Z: .16 -.17 .04 .29 -.36
D: .54 -.19 -.01 -.30 -.62
F: .44 -.39 .27 .25 .15
M: .35 .32 -.26 -.14 .36
C: -.21 .37 .80 -.19 .16
N: .11 .10 -.54 -.70 .14
S: .27 .44 -.39 .40 -.25
Q: .21 -.27 -.01 -.30 .50
which: -.39 .27 .25 : F
which: -.21 .37 .80 -.19 : C
which: .37 .80 -.19 : C
which: .54 -.19 -.01 -.30 -.62 : D
which: -.27 -.01 : Q
which: .27 .44 -.39 : S
which: -.19 .16 : C

L: .25 .42 .14 -.17 -.52 .08 .21
B: -.10 -.37 .91 -.15 -.48 -.62 -.09
E: .25 -.26 -.21 -.24 .26 -.25 .34
W: -.17 .42 .14 -.17 -.52 .08 .21
Y: .25 -.26 -.26 -.54 -.15 .15 -.31
G: .68 -.41 .35 -.42 -.11 .16 -.11
H: -.17 .16 -.17 .29 -.18 -.44 .77
which: -.25 .34 : E
which: -.41 .35 -.42 -.11 .16 : G
which: .25 -.26 -.26 -.54 -.15 .15 -.31 : Y
which: -.48 -.62 -.09 : B

X: .22 .24 .71 -.18 -.16 .10 -.30 .13 -.26 .23 -.09 -.15 .25 -.08 .01 -.23 .13 -.08 .42 .24 .03 -.32 .48 .43 -.08 .39 -.06 .00 -.06 -.06 -.03 -.37 -.25 .08 -.12 .03
U: .31 .09 .84 -.23 -.22 .09 -.43 .19 -.12 .39 -.11 -.12 .18 -.18 -.02 -.40 .18 -.04 .50 .27 .11 -.31 .50 .50 -.24 .28 -.06 .03 -.05 -.02 -.10 -.34 -.26 .08 -.06 -.08
J: .22 .11 .52 -.17 -.22 .00 -.39 .12 -.19 .25 -.05 -.15 .18 -.15 -.03 -.25 .07 .06 .26 .18 .09 -.27 .33 .24 -.18 .17 -.06 .06 -.04 -.04 -.26 -.18 -.13 .09 -.15 -.15
A: .21 .13 .28 -.10 -.16 .02 -.31 .16 -.35 .14 .08 -.16 .14 -.21 -.01 -.13 -.07 .18 .04 .21 .09 -.23 .28 .03 -.09 .17 -.07 .14 .06 -.15 -.49 -.04 -.25 .08 -.32 -.22
K: -.07 .14 .06 -.15 -.49 -.04 -.26 .08 -.32 -.22 .12 -.24 .25 -.26 -.01 -.18 -.07 .08 .21 .35 .10 -.41 .60 .27 -.01 .58 -.10 .19 .19 -.26 -.51 -.24 -.61 .06 -.50 -.21
P: .13 .22 .43 -.13 -.16 .00 -.27 .05 -.25 .13 -.07 -.15 .23 -.04 .00 -.12 .05 .01 .23 .14 .01 -.28 .29 .21 -.05 .23 -.05 .00 -.08 -.03 -.13 -.22 -.07 .09 -.14 -.03
which: .35 .10 -.41 .60 .27 -.01 : K
which: -.07 .14 .06 -.15 -.49 -.04 -.25 .08 -.32 -.22 : A

mafuz: -.25 -.63 .26 .06 -.04 .03 .44 -.13
gekub: -.28 -.50 .27 -.14 .02 .18 .55 -.13
Mubis: -.50 -.28 .27 -.14 .06 .02 -.33 .23
lik: -.17 -.60 .36 -.06 .06 .09 .64 -.25
tomum: -.44 -.74 .41 .19 .26 -.17 .07 -.03
git: .13 -.09 .42 .48 .15 -.17 .07 -.03
leloz: -.35 -.34 .29 -.10 .18 -.02 .81 .13
zirap: -.08 -.31 .13 .09 .15 .21 .25 -.06
which: -.28 -.50 .27 -.14 : gekub
which: -.44 -.74 .41 .19 .26 -.17 .07 -.03 : tomum
which: .36 -.06 .06 .09 : lik
which: -.74 .41 .19 .26 : tomum

T: -.09 -.59 -.19 -.20 .44 -.24 .22 -.51 .34 -.14 .32
R: .38 .75 -.50 .01 -.24 -.13 .22 -.12 -.59 -.17 -.07
V: -.41 .45 -.04 .84 -.01 .09 .30 .30 .08 .21 -.12
which: -.12 -.59 : R
which: -.41 .45 -.04 .84 : V
which: -.41 .45 -.04 .84 -.01 .09 .30 .30 .08 .21 : V

nofi: .54 .12 .06 -.47
vege: -.08 -.15 -.30 .30
ruf: .25 -.01 .13 -.39
sezad: -.71 .00 -.07 -.46
Zase: -.48 .42 .10 -.56
Bolu: -.90 -.55 .14 -.33
Luvom: .12 .54 -.22 -.04
gat: -.77 -.18 -.48 -.21
doba: .24 -.17 -.52 .23
fuso: .25 .25 .34 -.39
which: .54 .12 : nofi
which: .14 -.33 : Bolu

rig: .41 -.23 .47 -.29 .25 -.09 .48 -.26 .19 .27 .17 .10
Kozu: .23 -.30 .50 -.20 .17 .51 .17 -.41 .00 .27 .17 .13
veve: -.04 .46 -.38 .97 .25 -.09 .48 -.26 .19 -.27 .26 -.02
Nesok: .46 -.04 .97 -.38 .14 -.06 .58 -.23 .08 -.34 .18 -.36
which: .23 -.30 .50 -.20 .17 .51 .17 -.41 .00 .27 .17 .13 : Kozu
which: -.29 .25 -.09 .48 : rig
which: -.26 .19 -.27 : veve
which: -.23 .47 : rig
which: -.20 .17 .51 .17 -.41 .00 .27 .17 .13 : Kozu
which: .46 -.04 .97 -.38 : Nesok

kal: .20 .27 -.32 -.27
Zipo: .88 .05 -.42 .49
Pudeg: .95 -.47 -.33 -.09
muvuz: .21 .04 -.53 .93
which: .04 -.53 .93 : muvuz
which: .20 .27 : kal

nepof: -.88 -.77 -.79 .77 .17 .69 .09 .81 -.67 .71 .48 .13 .66 .55 -.86 -.42 .71 .04 -.51 -.71 -.04
Big: -.43 -.41 -.31 .23 -.11 .29 .01 .27 -.46 -.02 .02 .04 .13 .29 -.47 -.36 .27 .04 -.14 -.45 .03
tupiv: .08 -.22 -.58 .25 .08 -.09 .25 .05 .33 -.26 .26 .20 .50 -.48 .01 .11 .06 .06 -.80 .08 -.05
sileg: -.24 .40 .51 -.40 .37 -.23 -.75 -.13 -.10 .05 .13 -.71 -.58 .19 .10 .30 -.35 -.63 .67 .18 -.55
nar: -.54 -.50 -.45 .36 -.03 .37 .03 .40 -.49 .38 .14 .05 .28 .32 -.56 -.36 .36 .02 -.26 -.50 -.01
deza: -.03 -.04 -.03 .01 -.03 .02 .01 .01 -.05 .02 -.02 .01 .00 .02 -.05 -.05 .02 .01 -.01 -.05 .01
milon: .46 .36 .41 -.62 -.29 -.54 -.14 -.65 .27 -.56 -.49 -.16 -.56 -.44 .42 .10 -.56 -.09 .25 .31 -.03
gur: .02 .01 -.10 -.02 .05 -.11 -.03 -.06 .11 -.13 .06 -.05 .04 -.17 .05 .08 -.08 -.08 -.16 .07 -.10
kat: -.17 .17 .46 -.33 -.05 -.04 -.40 -.12 -.33 .14 -.22 -.35 -.55 .33 -.06 -.09 -.17 -.24 .66 -.09 -.14
nepi: -.19 .09 .46 -.26 -.16 .08 -.29 -.06 -.44 .24 -.31 -.24 -.52 .45 -.14 -.22 -.07 -.10 .70 -.20 .00
Dusil: .21 -.54 -.61 .34 -.57 .19 .79 .05 -.01 .02 -.02 .75 .53 -.25 -.20 -.47 .32 .67 -.77 -.31 .60
which: -.03 -.04 -.03 .01 -.03 .02 .01 .01 -.05 .02 -.02 .01 .00 .02 -.05 -.05 .02 .01 -.01 -.05 .01 : deza
which: -.06 .11 -.13 .06 -.05 .04 -.17 .05 .08 -.08 : gur
which: -.02 .01 .00 .02 -.05 -.05 .02 .01 -.01 : deza
which: .09 .46 -.26 -.16 .08 -.29 -.06 : nepi
which: -.67 .71 .48 .13 : nepof

nedum: .15 .04 -.21 -.27 -.53 -.17
vab: -.40 .11 -.35 .84 -.11 .04
lorol: -.06 .32 -.53 .05 -.24 -.43
paz: -.29 .09 -.23 .61 -.23 -.09
zun: -.19 -.19 .24 .50 -.29 -.22
Fusi: .18 .17 -.46 -.58 -.64 -.21
kizog: .17 .24 -.67 -.02 -.04 -.34
which: .32 -.53 .05 : lorol
which: -.67 -.02 -.04 -.34 : kizog
which: -.04 -.34 : kizog

miva: -.41 -.49 -.49 .26 -.07 -.22 -.22 .22 -.03 .05 .60 .09 -.05 -.63 -.44 -.32 -.15 .19 -.12 -.03 .60 -.17
defe: -.23 -.11 .18 -.09 .52 .34 .73 .05 .53 -.05 -.06 .03 -.14 -.04 .05 -.15 -.32 -.12 -.03 .19 .59 .02
pomit: -.02 -.26 -.15 .38 -.70 .08 .08 .80 -.09 .08 -.18 -.51 .25 .16 .55 -.13 .07 .52 .30 -.28 -.46 .24
roku: -.10 -.25 .01 -.10 -.11 .56 .08 -.55 .38 .32 .08 -.19 -.13 -.30 -.53 .48 -.45 -.23 -.12 .79 -.17 .09
Lurot: .06 .45 -.47 .07 -.01 -.59 -.13 -.23 -.17 .17 .23 .33 -.23 -.44 -.38 .05 .73 -.02 -.26 -.07 -.03 .04
lol: -.13 .29 .35 .28 .02 .09 .67 .21 .13 -.12 -.57 -.38 -.46 .12 .36 -.60 -.04 .35 .46 -.18 .02 -.06
regok: .06 .45 -.47 .07 -.01 -.59 -.13 -.23 -.17 .17 .23 .33 -.23 -.44 -.38 .05 .73 -.48 .29 -.64 .29 -.02
tufiz: .03 .00 -.32 -.14 -.79 -.19 .25 -.50 .17 .62 .18 -.56 .27 .09 -.05 .90 -.44 -.63 -.22 .36 .01 .27
bine: -.17 -.05 .31 -.10 .72 .62 .50 .18 .68 -.25 -.23 -.10 -.07 .12 -.01 -.13 -.43 .06 -.13 .23 .45 .06
which: .09 -.05 -.63 -.44 -.32 -.15 .19 : miva
which: -.10 -.25 .01 -.10 -.11 .56 .08 -.55 : roku
which: -.15 -.32 -.12 -.03 .19 : defe
which: .31 -.10 .72 .62 : bine
which: .30 -.28 -.46 .24 : pomit
which: .06 .45 -.47 .07 -.01 -.59 -.13 -.23 -.17 .17 .23 .33 -.23 -.44 -.38 .05 .73 -.02 -.26 -.07 -.03 .04 : Lurot
which: -.13 .29 .35 .28 .02 .09 .67 .21 .13 : lol

bovu: -.66 -.42 .00 .13 -.11 -.10 .68 .46
Zisi: -.57 -.31 .01 .15 .22 -.07 .72 .47
Zamu: -.10 .18 .07 .17 -.25 .18 .76 .33
fepak: .08 .17 -.25 .18 .39 -.16 .55 .50
fafef: -.54 -.18 .13 .00 .17 .04 .79 .46
furun: -.66 -.42 .00 .13 .33 -.10 .68 .46
zil: -.48 -.10 .05 .19 .08 .13 .83 .47
which: -.66 -.42 .00 .13 -.11 -.10 .68 .46 : bovu
which: .07 .17 -.25 .18 : Zamu
which: .17 -.25 .18 .76 .33 : Zamu
which: -.42 .00 .13 -.11 : bovu
which: -.57 -.31 : Zisi
which: .18 .07 : Zamu

rupi: -.19 -.17 .08 -.03 -.65
tivu: -.11 -.14 .09 .03 .12
sizas: .08 .03 -.02 .06 -.48
linak: .08 .03 .31 .06 -.48
mer: -.51 .47 .45 .99 -.46
vugaz: -.10 -.01 -.46 -.01 .00
finun: -.08 .28 -.52 -.24 .30
komek: -.23 -.51 .47 .45 .97
kep: -.11 .33 -.24 -.13 .59
which: .45 .99 -.46 : mer
which: -.51 .47 .45 .97 : komek
which: .09 .03 .12 : tivu
which: -.17 .08 : rupi
which: -.14 .09 .03 .12 : tivu

terog: .27 .07 -.15 .16 -.08 .56 -.02 .39 -.18 -.15 -.12 -.35 -.92 .52 .14 -.38 -.20 .28 -.07 -.08 .09 -.41 .18 .04 .77 .45 -.35 -.31 -.03 -.01 .45 -.17 .03 .04 -.17
Dunu: -.08 -.14 .19 .40 -.38 .24 -.17 .17 .17 .16 -.05 .03 -.30 -.51 .12 -.05 -.03 -.27 .05 .12 .26 -.05 -.10 .06 .04 -.06 .11 -.13 .17 -.14 -.20 .27 .01 -.41 .10
Zod: .27 -.10 -.13 .11 .03 .33 -.02 .16 .28 .00 .08 .03 -.24 .21 -.36 -.23 -.29 -.23 .28 .28 -.26 -.01 -.13 -.54 -.18 -.14 .27 -.33 .26 .27 .02 -.16 -.15 -.10 -.29
kubir: .28 -.08 -.05 -.01 .20 .23 .09 .16 .41 .22 -.02 .06 .22 .24 -.34 -.19 -.15 -.13 .01 .01 -.24 .14 -.12 -.24 -.12 -.33 -.14 .27 .12 .18 .01 -.26 .07 .16 -.21
tusi: .18 -.08 .01 .09 .22 .22 .20 .10 .43 .18 .01 .07 .16 .19 .14 -.20 .28 -.08 -.38 -.07 -.36 .12 -.06 -.05 .01 -.29 -.08 .37 .10 .14 -.07 -.17 .19 .10 -.25
dif: -.08 -.14 .19 .40 -.38 .24 -.17 .17 .17 .16 -.17 .03 -.30 -.51 .12 -.05 -.03 -.27 .05 .12 .26 -.05 -.10 .06 .04 -.06 .11 -.13 -.02 -.14 .52 .27 .01 -.41 -.07
which: -.33 -.14 .27 : kubir
which: .24 -.17 .17 .17 .16 -.17 .03 -.30 -.51 : dif
which: .14 -.38 -.20 .28 -.07 -.08 : terog

